Here are made-up elements, facts about them, and rows of numbers that follow some of those facts. Name the element behind each unnamed row.

Some facts about the elements:
β: uses; Σ: is of sort; δ: points at
braros β feflipok; braros β mokul; braros β stoda; braros β tefen; braros β dazun; braros β foplel; braros β plugem; brasas β benu
brasas β klerotrim; brasas β fupadur; brasas β gistapin; brepi β kugregom; brepi β grazi; brepi β giska; brepi β patim; brepi β nobus
brepi β mustuflen; brepi β tutri; briliskis β kadobok; briliskis β veklo; briliskis β migitror; briliskis β fleflem; briliskis β stakluplon; briliskis β tutil
briliskis β mustuflen; brobrum β rotil; brobrum β dratik; brobrum β skemufluk; deses β letral; deses β tastir; deses β noplun; deses β statogon
deses β droto; deses β sason; dinal β bepu; dinal β restake; dinal β sabro; dinal β gesil; dinal β gatral; dinal β votrom
drakluko β veklo; drakluko β foplel; drakluko β tutri; drakluko β stozis; fledin β platros; fledin β stoste; fledin β nobenun; fledin β gistapin
fledran β pastagrin; fledran β luma; fledran β brire; fledran β brebral; fledran β vuplo; fledran β flustadro; fosti β miskes; fosti β mokul
fosti β nadrin; fosti β treski; fosti β gesil; fosti β staklan; fosti β staplape; futrel β bular; futrel β fupadur; futrel β fedrom
gadral β feflipok; gadral β migitror; gadral β skesta; gadral β brebral; gravos β kadobok; gravos β stidreru; gravos β brebral; gravos β nobus
gravos β sason; gregri β bibim; gregri β miskes; gregri β letral; gregri β bani; gregri β notas; gregri β kemil; gregri β stozis
grevil β dobrak; grevil β notas; grevil β platros; grevil β statogon; grotelos β zitrol; grotelos β giska; kasotis β plugem; kiko β tize
kiko β klelim; kiko β tefen; kiko β trotrur; kiko β bralil; kizek β tize; laplar β treski; laplar β gesil; laplar β nizo
laplar β niflen; leskelu β luma; leskelu β grazi; leskelu β tefen; leskelu β fedrom; lino β bani; lino β droniti; lino β sepul
litrerok β bani; litrerok β droniti; litrerok β platros; litrerok β skesta; litrerok β flustadro; litrerok β gistapin; lobro β tefen; lostastol β miskes
lostastol β skalu; lostastol β kedesol; lostastol β bramun; nezir β bani; nezir β restake; nezir β votrom; nosel β detam; nosel β trupluris
nosel β platros; nosel β gizutil; plera β stoda; plera β treski; plera β nobenun; plera β tulok; plera β plugem; ploko β rotil
ploko β rusor; ploko β bepu; ploko β zutrekli; ploko β droniti; ploko β tize; ploko β brebral; ploko β flivok; replel β miskes
replel β detam; replel β tutil; replel β patim; replel β stozis; selus β dratik; selus β nobus; selus β taten; skimostis β klerotrim
skimostis β migitror; skimostis β zudrafla; skimostis β klagon; stilun β fupluk; stilun β trestuple; stilun β platros; stilun β dazun; stilun β stoste
stilun β biklur; stilun β fedrom; tasam β trupluris; tasam β biklur; tasam β flustadro; trotruzos β rotil; trotruzos β fupadur; trotruzos β skalu
trotruzos β zutrekli; trotruzos β brebral; trotruzos β dazun; trotruzos β batal; trotruzos β bribruk; trotruzos β tutri; trude β klaplum; trudrepak β nudro
trudrepak β pastagrin; trudrepak β letral; trudrepak β skalu; trudrepak β migitror; trudrepak β kedesol; trudrepak β trestuple; trudrepak β brire; trudrepak β staplape
trudrepak β vuplo; trudrepak β nebru; trugam β bular; trugam β brire; trugam β staklan; trugam β foplel; trugam β bramun; trugam β nebru
tugak β tastir; tugak β platros; bani Σ 559; batal Σ 511; benu Σ 248; bepu Σ 674; bibim Σ 559; biklur Σ 127
bralil Σ 248; bramun Σ 511; braros Σ 248; brasas Σ 248; brebral Σ 248; brepi Σ 248; bribruk Σ 248; briliskis Σ 559
brire Σ 674; brobrum Σ 248; bugel Σ 559; bular Σ 559; dazun Σ 248; deses Σ 559; detam Σ 127; dinal Σ 248
dobrak Σ 248; drakluko Σ 559; dratik Σ 248; droniti Σ 674; droto Σ 248; dusul Σ 559; fedrom Σ 674; feflipok Σ 248
fledin Σ 248; fledran Σ 248; fleflem Σ 248; flivok Σ 248; flustadro Σ 127; foplel Σ 511; fosti Σ 127; fupadur Σ 248
fupluk Σ 127; futrel Σ 511; gadral Σ 674; gatral Σ 559; gesil Σ 674; giska Σ 511; gistapin Σ 559; gizutil Σ 559
gravos Σ 248; grazi Σ 127; gregri Σ 559; grevil Σ 248; grotelos Σ 674; kadobok Σ 127; kasotis Σ 511; kedesol Σ 248
kemil Σ 248; kiko Σ 674; kizek Σ 248; klagon Σ 674; klaplum Σ 248; klelim Σ 674; klerotrim Σ 248; kugregom Σ 127
laplar Σ 559; leskelu Σ 559; letral Σ 674; lino Σ 559; litrerok Σ 248; lobro Σ 248; lostastol Σ 559; luma Σ 674
migitror Σ 248; miskes Σ 248; mogim Σ 559; mokul Σ 248; mustuflen Σ 248; nadrin Σ 248; nagri Σ 248; nebru Σ 248
nezir Σ 674; niflen Σ 674; nizo Σ 248; nobenun Σ 674; nobus Σ 248; noplun Σ 248; nosel Σ 248; notas Σ 248
nudro Σ 511; pastagrin Σ 674; patim Σ 248; peklar Σ 674; plaklo Σ 248; platros Σ 248; plera Σ 248; ploko Σ 511
plugem Σ 511; replel Σ 127; restake Σ 248; rostun Σ 559; rotil Σ 674; rupa Σ 511; rusor Σ 248; sabro Σ 248
safla Σ 248; sapum Σ 248; sason Σ 674; selus Σ 511; sepul Σ 674; skalu Σ 511; skemufluk Σ 248; skesta Σ 674
skimostis Σ 511; staklan Σ 248; stakluplon Σ 511; staplape Σ 248; statogon Σ 248; steflu Σ 674; stidreru Σ 674; stilun Σ 559
stoda Σ 248; stoste Σ 248; stozis Σ 674; tasam Σ 559; tastir Σ 248; taten Σ 248; tefen Σ 248; tize Σ 127
topun Σ 674; treski Σ 559; trestuple Σ 248; trotrur Σ 674; trotruzos Σ 248; trude Σ 248; trudrepak Σ 674; trugam Σ 248
trupluris Σ 248; tugak Σ 248; tulok Σ 559; tutil Σ 674; tutri Σ 248; vaditruk Σ 248; veklo Σ 674; votrom Σ 248
vubak Σ 248; vuplo Σ 248; zitrol Σ 248; zudrafla Σ 559; zutrekli Σ 127; brasas δ bibim; brasas δ replel; brasas δ dusul
brasas δ litrerok; bribruk δ sapum; brobrum δ nadrin; bugel δ dusul; dobrak δ safla; dobrak δ gizutil; dobrak δ fosti; droniti δ steflu
droniti δ dusul; gatral δ droniti; gatral δ mogim; gatral δ stilun; giska δ stilun; giska δ stoste; gizutil δ flivok; kadobok δ leskelu
kadobok δ klagon; kiko δ plugem; kizek δ dusul; kizek δ brasas; klagon δ stidreru; klagon δ litrerok; klelim δ zitrol; klerotrim δ dusul
laplar δ brobrum; leskelu δ tastir; leskelu δ rupa; leskelu δ trude; litrerok δ replel; lobro δ dusul; lobro δ plugem; lobro δ nagri
lobro δ kizek; luma δ tasam; migitror δ nagri; mogim δ bibim; nagri δ replel; nagri δ dusul; nagri δ peklar; nezir δ trestuple
nezir δ batal; noplun δ peklar; nosel δ rupa; nosel δ bugel; notas δ klerotrim; notas δ litrerok; patim δ zitrol; patim δ replel
peklar δ dusul; peklar δ litrerok; plaklo δ tutil; plugem δ nagri; restake δ lobro; rostun δ replel; rostun δ topun; rostun δ stilun
rupa δ stidreru; rupa δ vaditruk; safla δ dusul; safla δ litrerok; sapum δ zitrol; sapum δ tutil; sapum δ litrerok; sapum δ peklar
skesta δ migitror; stidreru δ nadrin; stidreru δ peklar; stilun δ dusul; stilun δ nagri; stoste δ dusul; tasam δ replel; tasam δ stidreru
tastir δ replel; tastir δ trestuple; tastir δ stilun; tastir δ patim; tastir δ stoste; tastir δ batal; topun δ bibim; topun δ plugem
topun δ litrerok; trestuple δ zitrol; trestuple δ stoste; trestuple δ dusul; trude δ tastir; tugak δ topun; tutil δ steflu; tutil δ grotelos
tutil δ litrerok; vaditruk δ migitror; vaditruk δ kizek; votrom δ zitrol; votrom δ noplun; votrom δ skesta; votrom δ bugel; vubak δ rupa
vubak δ peklar; zitrol δ dusul; zitrol δ biklur

Named rows:
topun: [ 10  -1  14  -4  -8  -4  14  -9  -5  23  -8  -8  18 -21  23   0   2  12
  10  14  27  -6   1 -14   2  -1   2 -19  19  18  10 -11   1 -13  55   4
   9  15 -22  -5   5  11  18   5   2  -5 -13 -18 -12  -4  18 -10]
klerotrim: [  3   1   7  -5  -3  -1  14  -2   4  23 -10  -2  12 -20  19   4   4  10
   8   7  13  -4  -2 -13   6   1   1 -16  11  20   4  -2   4  -7  49   6
  19  12 -23 -11   8  12  20   7   6  -7 -10 -19 -10 -11  15 -14]
lobro: [  0 -10  11  -3   0  -9  -7 -10  -3  28 -13  -1   6 -11  31  -1  12   7
  15   9  16  -5   8  -5   5 -10   7  -4  12  23   0 -13   8 -10  45  12
  18  14 -23 -13   0  10  21   5   6 -10  -2 -23  -6 -12  17 -26]
brobrum: [  7 -12  13  -4  -7 -19   0 -11  -9  27 -15 -14  10 -23  19  -7  13  14
   4  -1   8  -4  14 -19  -6  -8  -2 -18  -3  13 -15 -11  23 -10  46   7
  23  11 -17   4  14  15  18   9   2  -7   2 -12 -14  -7  13 -14]
plugem: [-16   1  -1  -2   2 -12   8  20   4  28 -11  -1   2 -18  25  19  18  14
  -5  -8  -5   1  -2 -29  14   1 -12 -25  19  45 -20  10 -10   2  44   9
  33  -3 -22 -16   9  10  26  12  13 -19   8 -22 -17  -6  26 -29]
tugak: [  5  -6  12  -5  -3 -12   5 -11   8  36 -17 -10  13 -21  26   1   6   7
   2   2   9   0   6  -3   3  -3   5  -2  11  25  -2  -9  16 -11  52   9
   7  19 -20 -12   6  16  20   6   3 -10   2 -20  -6  -6  13 -22]
trudrepak: [ 23   1  17  -4   0 -26   2  -6   1  18 -12 -21  12 -26  26 -15  -8  17
  -1   4  20  -8   4 -12  -1 -20   7  -6   5  15  -3  -6  14 -15  37  -5
  10  13 -12  -3   0   5   6  -5  11  -7 -13 -11  -5  19  12  -6]
brepi: [ 14   0  12  -3   3 -22  -4  -4   4  18 -16 -14   7 -19  23 -11  -4  12
  -4  -2   7  -5   3 -14   3 -18   5  -4   0  16 -10   1  18 -13  30  -5
  19  10 -14  -7   4   7   9  -1  14 -11  -6 -11  -2  10   9 -13]
nizo: [  8   7   9  -4  -5  -9   1   1  -1  17 -14 -12  10 -12  19  -7  -7  10
  -8  -2   9  -1  -4 -24   9 -10   2 -15  10  11  -2   8  10 -15  30  -8
  15  13 -18  -7   8   8   9  -1  15  -8  -8  -8  -3  10  11 -10]
tulok: [ -8  -9  -2  -9   2  -8   4  10   8  22 -24  -5  -5 -13   0 -10   5  -5
 -15  -8  -4 -19   2 -25  28   0  12  -4  10   0  -6  16  12 -10   7   4
  18  17 -26 -18  24  13  27   0  32 -24   2   8  -8   5   8  -9]
fledran: [ 13   0  13  -4   2 -21   0  -5   3  17 -17 -14   8 -18  22 -11  -6  13
  -4  -3   5  -5   3 -14   2 -20   4  -2   1  16 -10   1  18 -13  32  -4
  18  10 -14  -8   2   7   9  -1  14 -10  -4 -10  -2   8   7 -13]
nobenun: [ 14   6  14  -4  -9 -10   5  -2  -6  18 -12 -17  12 -17  26  -9 -11  14
  -6   5  22  -2  -4 -20   3 -13   2 -15  16   7   6   1   7 -16  38 -10
   3  18 -16  -3   2   6   6  -6  11  -6 -10  -7  -4  17  14  -5]
stoda: [  6   7  10  -4  -5  -8  -3   2  -3  17 -15 -10   7 -12  22  -6  -5  10
  -7  -1  11  -1  -6 -25   8 -10   1 -15  11  11  -2   8  10 -15  29  -8
  14  13 -19  -8   8   7   8  -2  14 -10  -7  -9  -3  11  13 -11]
fleflem: [  9   7  10  -4  -4  -9   3   0  -1  15 -16 -10  11 -13  19  -7  -8  10
  -8  -3   8  -2  -5 -24   7 -10   1 -14  10  12  -3   9  11 -14  31  -8
  15  12 -17  -7   9   9   9  -2  15  -9  -8  -9  -3   9  11  -8]
sabro: [  8   6  10  -3  -5  -8   4   1  -2  16 -14 -12  10 -12  19  -7  -7   9
  -9  -2   8  -2  -3 -24   8 -11   2 -14  12  12  -4   8  10 -15  29  -9
  16  12 -18  -6   8   8   9   0  14  -8  -8  -7  -2   9  12  -9]
replel: [ 21   4  21 -18   3  -2  16   3  18  27   2 -26   5 -25  13  -3   8  29
  18  21  26   3  16 -14   5   1  -7 -10 -21   1   3 -13  21  -5  57  20
  21  24 -25  -2   1   0   2  -3 -20   3 -15 -27  -9   1  12  -4]
sepul: [ 14   6  14  -2  -8 -10   9  -4  -9  16 -12 -18  15 -14  22 -10 -13  14
  -6   5  22  -4   0 -21   4 -16   2 -15  16   8   2   1   6 -17  37 -11
   7  16 -16  -1   3   6   6  -2  11  -3 -12  -6  -3  15  13  -5]
briliskis: [ -2 -14   2  -8  10 -22   2   6  15  23 -24  -9  -5 -21   0 -14   7  -3
 -11  -8  -8 -23  10 -17  24  -7  16   6   0   6 -13   9  21  -9   7   8
  24  13 -22 -18  21  11  28   0  32 -26   3   5  -7   5   5 -12]
gadral: [ 21  -1  18  -3   0 -24   5  -8  -4  16 -14 -20  12 -21  26 -15 -11  16
  -1   5  19  -8   5 -11  -3 -24   6  -3   4  13  -3  -6  15 -15  37  -5
  11  13 -13  -3  -3   4   7  -3  11  -6  -9  -9  -3  15  10  -8]

Name these rows:
No name comes twice in this set of rows, the named rows included.
[ 12   8  10  -2  -3 -12  -1   2   3  18 -14 -13  11 -16  19  -7  -5   8
 -10  -3  10  -1  -3 -24   9  -8   3 -17  10  13  -4   8  10 -15  30  -9
  17  12 -19  -5  11   8   7  -1  13  -8 -12 -10  -3  13  13  -8] | miskes
[-14 -13  -5 -11   3   0  19  11  14  30 -17   0  -4 -21  -2   2  16  -4
   2   2  -1 -22   4 -18  27  11  10  -7   8   6  -1   6   5  -2  25  19
  25  16 -31 -20  24  15  39   9  22 -22   0  -1 -16 -16  12 -14] | bugel
[  2   3  10  -6  -6  -7  -7   3 -10  13 -16  -8   2  -4  26  -6  -4  13
  -3   4  12  -3  -8 -24   6 -16  -1 -12  12   7  -1   6   8 -15  27  -7
  14  13 -18 -10   4   4   7  -3  15 -11  -1  -7  -4   5  14 -15] | tefen
[ -8   1   3   1   6 -31 -11  14   3  24 -20 -10   2 -13  29   3   8  13
 -19 -18 -12   1   5 -24  13 -19  -5 -10  15  45 -30  13   4  -5  25  -2
  29  -3 -15 -14   3   7  16   4  24 -21  13 -14  -5  14  19 -30] | kasotis
[-15  -3   1   0  -5 -15  11  11  -7  27 -16   0   7 -18  20  12  17  12
  -8 -14 -12   2   1 -28   7   0 -13 -30  16  44 -25   9  -2   1  47   5
  34  -3 -21  -7  14  17  30  14  14 -18  11 -17 -19  -8  20 -25] | rupa
[  3  -5  11  -6  -1  -9  25   3  11  36  -5 -24   9 -26  18   9   4  18
   2   6   8  -2  13 -14   2  -7  -5  -2  -4  12  -9  -6  15  -5  52  15
  19  15 -18 -10   2   6  16  16  -4  -2   5 -15 -12 -11  17 -20] | litrerok
[  8 -11  16  -3  -3 -11   2 -13 -10  25 -10  -9  11 -14  31  -5   6  13
  16  16  28  -8  11  -4   0 -18   6  -6  14  19   4 -18   6 -11  51   8
  12  17 -20  -6  -5   6  17   4   4  -4  -6 -19  -7  -7  19 -18] | kiko
[-10  -9  -2  -5   1  -5  11   7   7  25 -22 -11   2  -9  -5  -9   2  -8
 -18  -9  -5 -18  10 -25  32  -4  13  -2  10   1 -10  17  13 -12   6   4
  21  19 -27 -13  23  13  29   6  31 -17   2  11  -3   2   9 -10] | bani
[  4  -9  11  -3  -6 -13   0 -16   3  38 -19  -6  14 -21  26  -3  10   4
   4  -3   8   2   9  -2   2  -3   7  -7  11  24  -3  -9  16  -9  52   8
   9  20 -20  -5   8  18  24   4   5 -10  -1 -20  -6  -5  12 -21] | nosel
[-11   3  -1  -7  -3  -5   4 -23  -2  22 -20   5  19 -14  18  -4   4   5
  -5  -5  21   3  -1 -14  -3   0   7 -13  19  21  -2 -10   5 -10  41   1
  12  10 -30 -19  11  20  16  -5  11   6 -21  -8 -10   6   8 -30] | dobrak
[ 15   1  13  -4   3 -23  -7  -1   7  20 -16 -15   7 -20  24 -10  -3  12
  -4  -3   9  -4   3 -16   5 -16   6  -5   2  15  -9   1  18 -13  29  -4
  17  11 -15  -8   5   7   8  -2  13 -12  -6 -12  -2  14  11 -13] | trugam
[-13 -11  -3 -12   4  -1  25  18  17  29 -13  -8  -6 -23  -5   5  14   2
  -2   3  -3 -23   5 -26  26  12   6  -7   3   0  -3   8   7  -3  23  20
  27  14 -29 -21  24  11  34  12  19 -21   3   1 -19 -14  14 -11] | bibim
[ 10   0  12  -4  -8  -4  19  -7  -6  23  -7  -9  16 -21  23  -1  -1  13
  10  11  24  -6   0 -11   1  -5   1 -19  15  15   8  -9   1  -9  55   4
  10  17 -21  -2   4  10  18   4   3  -3 -14 -15 -12  -4  17  -8] | skesta
[  6   1  13  -8   0  -7   6 -11   3  20 -14  -3  20 -12  15   4   3   9
  -4  11  17  -6   2 -27   4   4  -1 -12  22  25   7  -7  12 -25  45   4
  14   8 -24 -19  15  16  17  12   8 -10  -4 -19  -9  -8  15 -16] | plaklo

Now the same elements, written a new way:
Some elements and their rows:
sapum: [  3  12  -9  -6  -9  -9   1   6   3  -2  10 -10  29]
kugregom: [ -2   8  -9  -3  -5 -17 -23 -21  -7  -2   4   2  -9]
trestuple: [-14 -18 -22 -12   2  -8 -24  25   8   5   7  -5  10]
briliskis: [ -2  -4   9  -1 -18   9 -11  -6  -2  -3 -12 -21 -12]
biklur: [ -4   6 -11  -4  -4 -19 -29 -19 -10  -1   0   1  -6]
rostun: [  7   3  -8 -14  -4  10 -13   3   0 -11  -3   2   9]
steflu: [  3   1  20   4  12  -6 -18  -8  -9 -13  -8   9  -7]
veklo: [  3   0  23   2  11  -5 -18  -8  -6 -15  -5   8  -9]
drakluko: [ -3  -5   7  -1 -11   9 -11  -9   0  -5 -15 -23 -11]
gatral: [  1  -3  -9 -10  -6  10 -15   0   5  -9  -5   7   3]
nobenun: [  6  -2  20   1  16  -7 -19 -10  -6 -12 -13  10  -5]
foplel: [ -3  -7   5  -3  24  -4  -8 -22 -24   6   8   7  -9]
trotruzos: [-12   1   9  -6 -21  -5  -4  -1   6  14  -8 -23  -7]
lobro: [ 23 -12 -23   1  -7   0  -3   7  30  32 -13  -9  -8]
notas: [  2   3  -7  -1 -13 -11  -2   0   5   1   6  -7  25]
bramun: [ -4  -9   5  -4  21  -6  -7 -22 -26   3   8   9 -10]
zudrafla: [ -3  -2   9  -4 -14   7 -20  -9   1  -6  -5   3   1]
klaplum: [-15  -2   7  -7 -13  -8 -12  -8  11   8   0  -2   8]
dinal: [-22  -1  -4   0 -13  -4   2  -7  13   8 -17 -18  -3]

Rows to name:
No name comes twice in this set of rows, the named rows included.
[ -3 -19  -7  15  -9   1 -30   6   2   0   1   3   3] | dusul
[-15   2 -12 -24   0  -5 -10  13   4  -5   7 -10  16] | patim
[ -1   4  -6 -13 -17  -3   6   5   9   9 -10 -20  -2] | brobrum
[ -8  -7   1   4 -14   6  -7 -10   1  -9 -19 -19  -8] | gregri
[  2   0  20   2  15  -5 -17  -9  -5 -15  -9   9  -8] | niflen
[  6  -2  22   3   7  -4  -8  -4 -11 -12 -16 -15 -23] | trudrepak
[  3   4  20   3  15  -3 -19  -8  -5  -9 -11  13  -9] | trotrur
[-13   0 -14 -28  -3  -1  -3  11   9   4 -14 -22  -4] | trude
[  9  10 -11 -13  -9   9  -2   6 -13 -11 -18 -21   5] | tasam
[  5   8 -12 -25   5  20 -13   9  -2   0 -24 -17  -8] | leskelu
[  8  -6 -10 -19 -14  -6  -3  -3  24   8   0   8   2] | vaditruk
[ 14   7  10  -7  16  -2 -15   2  -9 -13  -6  12  -6] | luma
[  2   3  -8 -15  -9  -6  -2   0  11   2   5  -1  14] | vubak
[ 32  10   7   5  11  -6   1  -3  -7 -16  -1  10   6] | topun
[ 29   1  -4  23  16 -10  -9  13 -13 -14   6   6  12] | peklar

